Below is a small trained network, with its code and all its weights. Each question gives an input and a class and asks what happens when units are switched off, that is, made to give their printed mean instead of their output.

import numpy as np


def w(rows, s, z=0):
    codes = np.array(rows[::2]) - 128.0
    scale = np.full(codes.shape[1], s)
    scale[-1] = z or s
    return codes * scale


def f(y):
    return y / 2 * (1 + np.tanh(0.7978845608 * (y + 0.044715 * y**3)))


def log_softmax(a):
    a = a - a.max(-1, keepdims=True)
    return a - np.log(np.exp(a).sum(-1, keepdims=True))


def net(x, mask):
    res = np.array(x, float).reshape(1, 5) / 4 @ E
    y = f(res @ A[0][:, :-1].T + A[0][:, -1])
    res = res + np.where(mask, y, B[0][:, -1]) @ B[0][:, :-1]
    return log_softmax(res[-1] @ U[:, :-1].T + U[:, -1])


A, B = {}, {}
E = w([
[77,167,117,148,167,198,2],'x0',
[126,37,223,96,80,163,73],'x1',
[120,102,137,220,99,35,71],'x2',
[124,122,118,122,126,124,126],'x3',
[196,192,133,67,44,88,82],'x4',
],0.0079)
A[0] = w([
[121,92,141,245,113,20,77,27],'n0',
[128,153,108,151,149,176,43,116],'n1',
[167,97,125,121,127,113,159,63],'n2',
[168,68,168,122,97,75,239,115],'n3',
[112,90,124,171,151,157,158,81],'n4',
[126,100,148,109,111,103,180,140],'n5',
[128,102,182,112,134,120,113,114],'n6',
[136,86,145,108,121,138,108,150],'n7',
[121,114,115,108,144,109,119,176],'n8',
[86,41,115,192,182,178,182,19],'n9',
[114,235,43,177,161,104,187,173],'n10',
[178,205,147,64,61,100,90,6],'n11',
[101,79,111,150,161,151,146,59],'n12',
[153,91,169,112,114,159,108,105],'n13',
[126,139,132,72,139,175,154,80],'n14',
[126,126,122,59,147,201,174,74],'n15',
[144,126,125,133,144,136,113,112],'n16',
[94,136,113,124,146,189,37,132],'n17',
[113,40,211,109,77,168,105,147],'n18',
[128,146,124,71,135,190,158,96],'n19',
[126,41,162,92,113,150,114,175],'n20',
],0.013,0.0019)
B[0] = w([
[182,81,173,129,85,244,150,247],'n0',
[35,129,129,161,128,112,147,207],'n1',
[92,133,130,149,132,127,122,157],'n2',
[1,145,123,178,141,136,123,255],'n3',
[130,133,147,95,112,87,105,173],'n4',
[77,146,125,158,139,127,128,181],'n5',
[151,136,106,119,140,132,139,161],'n6',
[148,141,103,131,149,125,128,161],'n7',
[135,137,137,131,137,132,129,133],'n8',
[133,119,161,60,96,36,89,234],'n9',
[202,169,52,131,186,121,137,249],'n10',
[129,101,177,52,109,25,92,222],'n11',
[135,119,152,93,112,86,117,174],'n12',
[166,146,97,124,143,118,130,174],'n13',
[146,98,148,141,100,179,131,178],'n14',
[159,93,166,145,93,208,138,208],'n15',
[117,130,123,131,121,130,129,130],'n16',
[32,146,124,175,140,126,141,220],'n17',
[189,164,69,132,169,122,138,246],'n18',
[161,91,154,150,97,188,134,190],'n19',
[174,156,84,126,161,119,144,210],'n20',
],0.025,0.01)
U = w([
[222,190,14,134,227,136,141,246],'0',
[1,146,125,217,157,138,128,112],'1',
[201,35,185,148,72,252,143,86],'2',
[146,98,181,11,103,25,52,56],'3',
],0.0091,0.0012)

Each question gives the input, the list of numbers given to net, and the class t.
The units are the neurons (one row each of A and B). Each row of codes is followed by its name. A weight is (code - 128) times the scale printed after its matrix; where a second scale follows, it is the last column's (A, B and U).
mask holds one flag per neuron, in row order. A switched-off neuron (its flag False) gives its mean, the last column of its row in B, instead of its output. The means were averaged over made-up inputs and are rounded, as every weight is.
A unit's drop is (log p(t) with every unit on - log p(t) with that unit switched off) / (log p(t) with every unit on - log p(t) with every unit switched off).
The circuit of an input: a set's keep is (log p(t) with only the set's units on - log p(t) with every unit switched off) / (log p(t) with every unit on - log p(t) with every unit switched off). Starting from the 12 units with the biggest drops (on a tie, the unit counted first), units are removed one at a time, each time the one whose removal leaves the highest keep (on an exact tie, the one counted first), for as long as the keep stays at least 0.8.
units of the circuit, in order: the units of the circuit, biggest drop first
unit that matters most: the unit with the biggest drop
k most important neurons: the k neurons with the biggest drops, biggest first
drop when u is switched off: that unit's drop, to one decimal
input [2,-5,8,7,-5], class 2: units of the circuit, in order -> n0
input [-8,0,-2,6,-8], class 1: 3 most important neurons -> n3, n11, n5
input [3,5,7,4,-2], class 2: 2 most important neurons -> n0, n10
input [2,3,2,8,-4], class 3: 2 most important neurons -> n10, n9
input [-5,1,-5,0,-1], class 1: 4 most important neurons -> n3, n0, n5, n2
input [-7,6,-3,5,-5], class 1: 4 most important neurons -> n3, n10, n5, n2
input [-3,-1,1,-3,4], class 3: 2 most important neurons -> n11, n17
input [1,-5,-8,6,-7], class 2: 3 most important neurons -> n15, n19, n11
input [-6,2,5,-6,6], class 1: 3 most important neurons -> n3, n9, n5
input [-7,2,-6,8,1], class 1: 2 most important neurons -> n3, n0
input [-8,4,5,1,8], class 1: 2 most important neurons -> n3, n9
input [-8,-7,8,-2,7], class 1: 2 most important neurons -> n3, n18
input [0,6,-4,-1,-8], class 3: 2 most important neurons -> n9, n10
input [2,-2,-6,3,8], class 3: units of the circuit, in order -> n11
input [-3,1,-2,7,-4], class 3: 4 most important neurons -> n9, n17, n1, n0
input [-8,8,6,-7,8], class 0: 2 most important neurons -> n18, n20
input [5,6,1,3,-8], class 3: drop when n9 is switched off -> 2.4
input [0,3,7,7,1], class 2: drop when n0 is switched off -> 1.7
input [-7,3,-2,-7,3], class 1: drop when n3 is switched off -> 0.4
input [-5,-1,6,1,2], class 2: drop when n17 is switched off -> 0.7
input [-6,8,4,-4,-8], class 0: unit that matters most -> n18
